Below is a small trained network, with its code and all its weights. Each question gives an input and a class and asks what happens when units are switched off, that is, made to give their printed mean instead of their output.

import numpy as np


def w(rows, s, z=0):
    codes = np.array(rows[::2]) - 128.0
    scale = np.full(codes.shape[1], s)
    scale[-1] = z or s
    return codes * scale


def f(y):
    return y / 2 * (1 + np.tanh(0.7978845608 * (y + 0.044715 * y**3)))


def log_softmax(a):
    a = a - a.max(-1, keepdims=True)
    return a - np.log(np.exp(a).sum(-1, keepdims=True))


def net(x, mask):
    res = np.array(x, float).reshape(1, 6) / 4 @ E
    y = f(res @ A[0][:, :-1].T + A[0][:, -1])
    res = res + np.where(mask, y, B[0][:, -1]) @ B[0][:, :-1]
    return log_softmax(res[-1] @ U[:, :-1].T + U[:, -1])


A, B = {}, {}
E = w([
[73,215,216,193],'x0',
[72,208,128,195],'x1',
[81,94,2,176],'x2',
[36,162,136,115],'x3',
[124,243,28,53],'x4',
[118,185,230,90],'x5',
],0.0077)
A[0] = w([
[156,111,248,55,61],'N0',
[84,39,159,126,111],'N1',
[185,181,163,126,76],'N2',
[169,129,160,167,45],'N3',
[144,56,111,221,121],'N4',
[86,200,117,195,132],'N5',
[104,86,135,94,208],'N6',
[144,88,48,142,43],'N7',
[174,96,130,187,180],'N8',
[144,194,78,47,234],'N9',
[188,224,164,114,141],'N10',
[135,138,198,106,198],'N11',
[192,35,84,39,243],'N12',
[144,165,118,48,226],'N13',
[223,103,156,157,160],'N14',
[147,30,202,59,106],'N15',
[150,180,181,115,163],'N16',
[155,154,28,126,254],'N17',
],0.011,0.0039)
B[0] = w([
[187,193,153,43,210],'N0',
[160,142,174,114,170],'N1',
[144,184,148,87,154],'N2',
[147,131,51,112,140],'N3',
[226,163,145,182,185],'N4',
[50,164,173,162,173],'N5',
[88,130,192,84,155],'N6',
[91,204,91,109,174],'N7',
[180,101,163,155,169],'N8',
[87,2,167,76,203],'N9',
[178,138,180,108,180],'N10',
[197,110,158,104,185],'N11',
[83,102,154,204,247],'N12',
[90,59,200,145,180],'N13',
[157,106,145,132,186],'N14',
[109,163,171,72,207],'N15',
[149,185,175,87,176],'N16',
[51,119,125,104,208],'N17',
],0.0079,0.013)
U = w([
[73,157,114,131,245],'0',
[214,184,153,36,36],'1',
[182,123,103,140,3],'2',
[194,99,145,208,131],'3',
[182,135,248,159,226],'4',
[114,53,159,132,67],'5',
],0.011,0.0044)

Each question gives the input, the list of numbers given to net, and the class t.
The units are the neurons (one row each of A and B). Each row of codes is followed by its name. A weight is (code - 128) times the scale printed after its matrix; where a second scale follows, it is the last column's (A, B and U).
mask holds one flag per neuron, in row order. A switched-off neuron (its flag False) gives its mean, the last column of its row in B, instead of its output. The means were averaged over made-up inputs and are rounded, as every weight is.
A unit's drop is (log p(t) with every unit on - log p(t) with that unit switched off) / (log p(t) with every unit on - log p(t) with every unit switched off).
The circuit of an input: a set's keep is (log p(t) with only the set's units on - log p(t) with every unit switched off) / (log p(t) with every unit on - log p(t) with every unit switched off). Starting from the 12 units with the biggest drops (on a tie, the unit counted first), units are removed one at a time, each time the one whose removal leaves the highest keep (on an exact tie, the one counted first), for as long as the keep stays at least 0.8.
units of the circuit, in order: the units of the circuit, biggest drop first
unit that matters most: the unit with the biggest drop
top k neurons: the k neurons with the biggest drops, biggest first
drop of u: that unit's drop, to one decimal
input [1,3,0,2,5,3], class 0: units of the circuit, in order -> N4; N0
input [0,7,-5,1,1,7], class 1: units of the circuit, in order -> N12; N0
input [-8,3,8,4,-8,-8], class 3: top neuron -> N4
input [-4,-8,-2,-5,1,-8], class 5: units of the circuit, in order -> N17; N0
input [0,1,-2,3,-3,8], class 1: units of the circuit, in order -> N0; N12
input [-8,1,7,-2,-1,4], class 0: units of the circuit, in order -> N7; N17
input [3,3,-7,0,4,0], class 1: top 3 neurons -> N12; N2; N16
input [-5,4,-8,5,2,6], class 1: top 2 neurons -> N0; N12
input [4,5,-6,-2,5,8], class 1: top 4 neurons -> N0; N12; N2; N16
input [-5,-3,-4,-4,7,7], class 4: top 3 neurons -> N13; N12; N9
input [-2,2,7,-6,6,-5], class 0: top 2 neurons -> N7; N17
input [-8,5,1,0,7,0], class 5: top 2 neurons -> N9; N13
input [-2,4,-5,6,0,8], class 1: top 2 neurons -> N0; N12
input [-8,-3,-2,5,8,-8], class 5: units of the circuit, in order -> N9
input [-7,8,-6,8,-8,-8], class 3: top 2 neurons -> N0; N16
input [1,-4,-4,2,1,-7], class 5: top 2 neurons -> N0; N4
input [-7,6,-1,0,6,1], class 5: top 2 neurons -> N9; N13
input [-3,5,-1,-3,6,4], class 5: top 2 neurons -> N9; N0
input [1,0,4,-2,6,7], class 0: drop of N11 -> 0.3
input [7,-8,-3,3,-2,6], class 1: drop of N11 -> 0.0
input [-7,-7,1,2,-7,-4], class 4: unit that matters most -> N15
input [-2,4,7,-5,6,2], class 0: drop of N9 -> -0.1
input [-5,-1,-1,5,2,1], class 5: drop of N9 -> 0.1
